Below is a small trained network, with its code and all its weights. Each question gives an input and a target symbol and asks what happens when units are switched off, that is, made to give their printed mean instead of their output.

import numpy as np


def w(rows, s, z=0):
    codes = np.array(rows[::2]) - 128.0
    scale = np.full(codes.shape[1], s)
    scale[-1] = z or s
    return codes * scale


def norm(h):
    return h / np.sqrt((h * h).mean(-1, keepdims=True) + 1e-5)


def softmax(a):
    e = np.exp(a - a.max(-1, keepdims=True))
    return e / e.sum(-1, keepdims=True)


def log_softmax(a):
    a = a - a.max(-1, keepdims=True)
    return a - np.log(np.exp(a).sum(-1, keepdims=True))


def net(x, mask):
    ids = ['ΘΛΠΦξσψ'.index(c) for c in x.split()]
    T = len(ids)
    res = E[ids] + P[:T]
    u = 0
    for l in range(3):
        r = norm(res)
        for j in range(2):
            rows = slice(2 * j, 2 * j + 2)
            q, k, v = (r @ M[l][rows].T for M in (Q, K, V))
            z = softmax(np.where(np.tri(T) > 0, q @ k.T / 2**0.5, -1e9)) @ v
            o = O[l][rows]
            res = res + np.where(mask[u + j], z, o[:, -1]) @ o[:, :-1]
        u += 2
    return log_softmax(norm(res)[-1] @ U[:, :-1].T + U[:, -1])


Q, K, V, O = {}, {}, {}, {}
E = w([
[115,143,102,142,168,123,176],'Θ',
[100,168,142,120,95,158,188],'Λ',
[165,159,5,195,136,19,142],'Π',
[82,127,83,159,148,64,132],'Φ',
[68,186,66,98,168,77,145],'ξ',
[91,90,90,170,59,156,188],'σ',
[126,171,53,75,90,161,143],'ψ',
],0.0012)
P = w([
[182,78,176,177,179,100,83],'0',
[147,42,166,40,215,2,183],'1',
[170,201,213,95,52,22,249],'2',
[147,136,130,203,222,196,87],'3',
[131,44,122,54,195,61,176],'4',
[137,190,187,107,46,59,217],'5',
[123,123,110,184,192,206,87],'6',
[114,54,100,55,168,91,161],'7',
[108,192,165,123,35,89,199],'8',
[92,117,100,171,161,203,82],'9',
[85,60,83,59,142,121,146],'10',
[72,183,147,133,30,126,187],'11',
[128,108,103,184,184,223,80],'12',
],0.0013)
Q[0] = w([
[144,187,128,179,112,134,124],'L0H1',
[98,153,123,98,57,52,250],'L0H1',
[110,145,180,128,121,111,127],'L0H2',
[118,96,99,93,130,113,142],'L0H2',
],0.015)
K[0] = w([
[240,177,15,95,123,72,3],'L0H1',
[3,132,37,131,82,138,125],'L0H1',
[112,187,127,103,68,90,193],'L0H2',
[92,92,21,95,200,107,83],'L0H2',
],0.0069)
V[0] = w([
[236,135,19,122,63,146,122],'L0H1',
[189,7,98,229,52,66,68],'L0H1',
[112,57,64,185,65,44,151],'L0H2',
[133,101,69,72,222,77,89],'L0H2',
],0.0022)
O[0] = w([
[118,1,153,70,135,106,192,73],'L0H1',
[56,52,112,144,127,101,76,150],'L0H1',
[148,236,135,129,127,180,174,204],'L0H2',
[176,107,185,85,64,160,127,244],'L0H2',
],0.0031,0.0011)
Q[1] = w([
[153,174,248,84,98,59,171],'L1H1',
[76,109,196,108,75,110,158],'L1H1',
[76,185,135,71,134,168,203],'L1H2',
[195,74,66,36,253,90,134],'L1H2',
],0.0065)
K[1] = w([
[50,170,33,104,128,138,148],'L1H1',
[109,174,83,97,136,86,255],'L1H1',
[76,107,78,162,54,171,172],'L1H2',
[127,146,12,140,164,47,164],'L1H2',
],0.0066)
V[1] = w([
[7,207,78,48,173,114,161],'L1H1',
[92,52,145,221,160,186,138],'L1H1',
[72,151,252,82,187,202,139],'L1H2',
[75,99,163,173,33,177,132],'L1H2',
],0.0025)
O[1] = w([
[202,121,32,121,111,61,57,157],'L1H1',
[112,183,187,38,109,153,170,2],'L1H1',
[3,61,211,133,43,156,189,108],'L1H2',
[234,65,169,122,90,103,116,16],'L1H2',
],0.0025,0.0005)
Q[2] = w([
[146,215,126,179,2,31,223],'L2H1',
[83,101,113,154,213,77,127],'L2H1',
[103,140,106,153,179,209,92],'L2H2',
[126,173,85,190,133,153,135],'L2H2',
],0.0076)
K[2] = w([
[125,93,69,113,63,225,85],'L2H1',
[104,102,98,100,255,93,80],'L2H1',
[128,76,243,104,146,133,9],'L2H2',
[65,137,199,236,150,161,72],'L2H2',
],0.0061)
V[2] = w([
[135,159,76,25,137,188,98],'L2H1',
[204,119,238,113,216,121,62],'L2H1',
[185,205,229,164,94,3,132],'L2H2',
[136,81,216,187,104,108,84],'L2H2',
],0.0028)
O[2] = w([
[156,99,176,4,9,186,54,114],'L2H1',
[96,170,26,141,19,186,179,121],'L2H1',
[134,26,226,44,135,193,10,252],'L2H2',
[233,124,139,49,106,30,138,101],'L2H2',
],0.0027,0.0019)
U = w([
[42,191,208,136,144,169,225,71],'Θ',
[184,106,216,52,107,165,86,131],'Λ',
[199,199,35,79,155,99,162,254],'Π',
[176,104,205,225,200,78,80,52],'Φ',
[73,189,75,212,109,121,15,120],'ξ',
[63,2,70,115,111,95,162,147],'σ',
[108,141,22,158,75,190,230,66],'ψ',
],0.0095,0.0028)

Each question gives the input, a string of symbols that net reads in full, and the target symbol t.
The units are the heads (2 rows each of Q, K, V and O). Each row of codes is followed by its name. A weight is (code - 128) times the scale printed after its matrix; where a second scale follows, it is the last column's (O and U).
mask holds one flag per head, layer by layer. A switched-off head (its flag False) gives its mean, the last column of its rows in O, instead of its output. The means were averaged over made-up inputs and are rounded, as every weight is.
A unit's drop is (log p(t) with every unit on - log p(t) with that unit switched off) / (log p(t) with every unit on - log p(t) with every unit switched off).
The circuit of an input: a set's keep is (log p(t) with only the set's units on - log p(t) with every unit switched off) / (log p(t) with every unit on - log p(t) with every unit switched off). Starting from all 6 units, units are removed one at a time, each time the one whose removal leaves the highest keep (on an exact tie, the one counted first), for as long as the keep stays at least 0.8.
units of the circuit, in order: the units of the circuit, biggest drop first
most important unit: the unit with the biggest drop
heads that matter: for each layer, one digit per head in row order, 1 if its drop is at least 0.15 and else 0, layers parted by /
drop when u is switched off: that unit's drop, to one decimal
input Θ σ Θ ξ Λ Θ, target Π: most important unit -> L0H1
input σ ψ Π ξ Θ Θ Φ, target Π: heads that matter -> 10 / 11 / 01
input Φ Π Φ Π Λ Φ, target ξ: heads that matter -> 10 / 10 / 01
input Λ ψ ψ Λ, target ξ: units of the circuit, in order -> [L0H2 L0H1]
input Θ Λ ξ Θ Θ ψ ψ Λ ψ Θ ψ ψ Λ, target Θ: heads that matter -> 01 / 10 / 01
input ψ Θ Φ Λ Φ Θ Θ Λ σ, target Φ: units of the circuit, in order -> [L2H1 L1H1]
input σ Θ Θ Θ Θ Φ Π Θ Π Θ ξ, target Π: units of the circuit, in order -> [L0H1 L1H2]
input Φ Φ Θ ψ Θ Λ Θ Λ Λ Φ, target Λ: heads that matter -> 11 / 11 / 01
input ξ σ Λ, target Φ: heads that matter -> 01 / 11 / 11
input Π Φ ψ Θ, target ψ: units of the circuit, in order -> [L2H1 L0H2 L2H2]
input σ Θ Θ Θ Λ Θ Φ Λ σ Θ Λ Π, target σ: heads that matter -> 10 / 01 / 10
input Θ Φ Λ Θ Φ, target Λ: heads that matter -> 11 / 10 / 01
input ξ Θ Θ Θ Π Θ ξ ψ Θ ξ Θ ξ Π, target Φ: heads that matter -> 11 / 10 / 11
input Θ Θ Θ Φ Θ Θ, target ξ: heads that matter -> 00 / 10 / 00
input Θ σ Θ Φ Λ ξ ξ, target Θ: most important unit -> L1H1
input ψ Π Θ σ, target σ: heads that matter -> 10 / 00 / 00
input Φ Θ Θ Θ ψ Θ Π, target Λ: units of the circuit, in order -> [L1H1 L0H1 L0H2 L2H2]
input Θ Θ ψ σ ψ ψ Θ Φ Λ Θ Θ σ, target Φ: drop when L1H1 is switched off -> 0.2
input ψ Θ Π Θ, target σ: drop when L2H2 is switched off -> 0.0
input ψ ψ Λ Π Λ σ Φ Θ Θ, target ξ: units of the circuit, in order -> [L1H1]
